Below are the code and all the weights of a small trained network. Each question names an input and a class and asks about switching units off, where a switched-off unit gives its printed mean instead of its output.

import numpy as np


def w(rows, s, z=0):
    codes = np.array(rows[::2]) - 128.0
    scale = np.full(codes.shape[1], s)
    scale[-1] = z or s
    return codes * scale


def f(y):
    return np.maximum(y, 0)


def log_softmax(a):
    a = a - a.max(-1, keepdims=True)
    return a - np.log(np.exp(a).sum(-1, keepdims=True))


def net(x, mask):
    res = np.array(x, float).reshape(1, 7) / 4 @ E
    y = f(res @ A[0][:, :-1].T + A[0][:, -1])
    res = res + np.where(mask, y, B[0][:, -1]) @ B[0][:, :-1]
    return log_softmax(res[-1] @ U[:, :-1].T + U[:, -1])


A, B = {}, {}
E = w([
[127,128,128],'x0',
[128,129,126],'x1',
[119,202,213],'x2',
[128,126,132],'x3',
[128,128,128],'x4',
[254,149,106],'x5',
[128,127,130],'x6',
],0.017)
A[0] = w([
[55,130,122,164],'n1',
[123,202,164,79],'n2',
[148,67,50,3],'n3',
[125,245,166,69],'n4',
[251,158,109,158],'n5',
[140,83,94,82],'n6',
],0.015,0.0024)
B[0] = w([
[42,196,218,188],'n1',
[204,42,107,185],'n2',
[151,83,80,198],'n3',
[201,47,1,210],'n4',
[4,229,244,249],'n5',
[240,78,15,168],'n6',
],0.0088,0.02)
U = w([
[18,188,159,251],'0',
[249,6,67,5],'1',
],0.016,0.003)

Each question gives the input, the list of numbers given to net, and the class t.
The units are the neurons (one row each of A and B). Each row of codes is followed by its name. A weight is (code - 128) times the scale printed after its matrix; where a second scale follows, it is the last column's (A, B and U).
mask holds one flag per neuron, in row order. A switched-off neuron (its flag False) gives its mean, the last column of its row in B, instead of its output. The means were averaged over made-up inputs and are rounded, as every weight is.
A unit's drop is (log p(t) with every unit on - log p(t) with that unit switched off) / (log p(t) with every unit on - log p(t) with every unit switched off).
most important unit: the unit with the biggest drop
top k neurons: the k neurons with the biggest drops, biggest first
drop of u: that unit's drop, to one decimal
input [7,-7,6,0,4,4,6], class 1: top 2 neurons	n4; n2
input [0,-2,3,1,0,2,4], class 1: most important unit	n1
input [7,1,-5,0,6,5,-1], class 0: top 3 neurons	n5; n4; n2
input [-7,-4,-8,3,-4,-6,1], class 1: top 2 neurons	n5; n6
input [-7,6,4,0,7,-3,5], class 1: top 3 neurons	n5; n4; n2
input [8,8,-7,7,-4,-6,-4], class 1: top 2 neurons	n5; n6
input [-4,0,-3,1,-6,3,-5], class 0: top 3 neurons	n4; n5; n2
input [-1,-8,-6,-8,-4,7,-6], class 0: top 2 neurons	n5; n4
input [-4,-4,-2,6,-3,6,7], class 0: drop of n5	0.6
input [0,-3,-3,-7,-8,7,-3], class 0: drop of n5	1.1
input [5,1,4,-2,-7,-1,-1], class 1: drop of n5	0.5
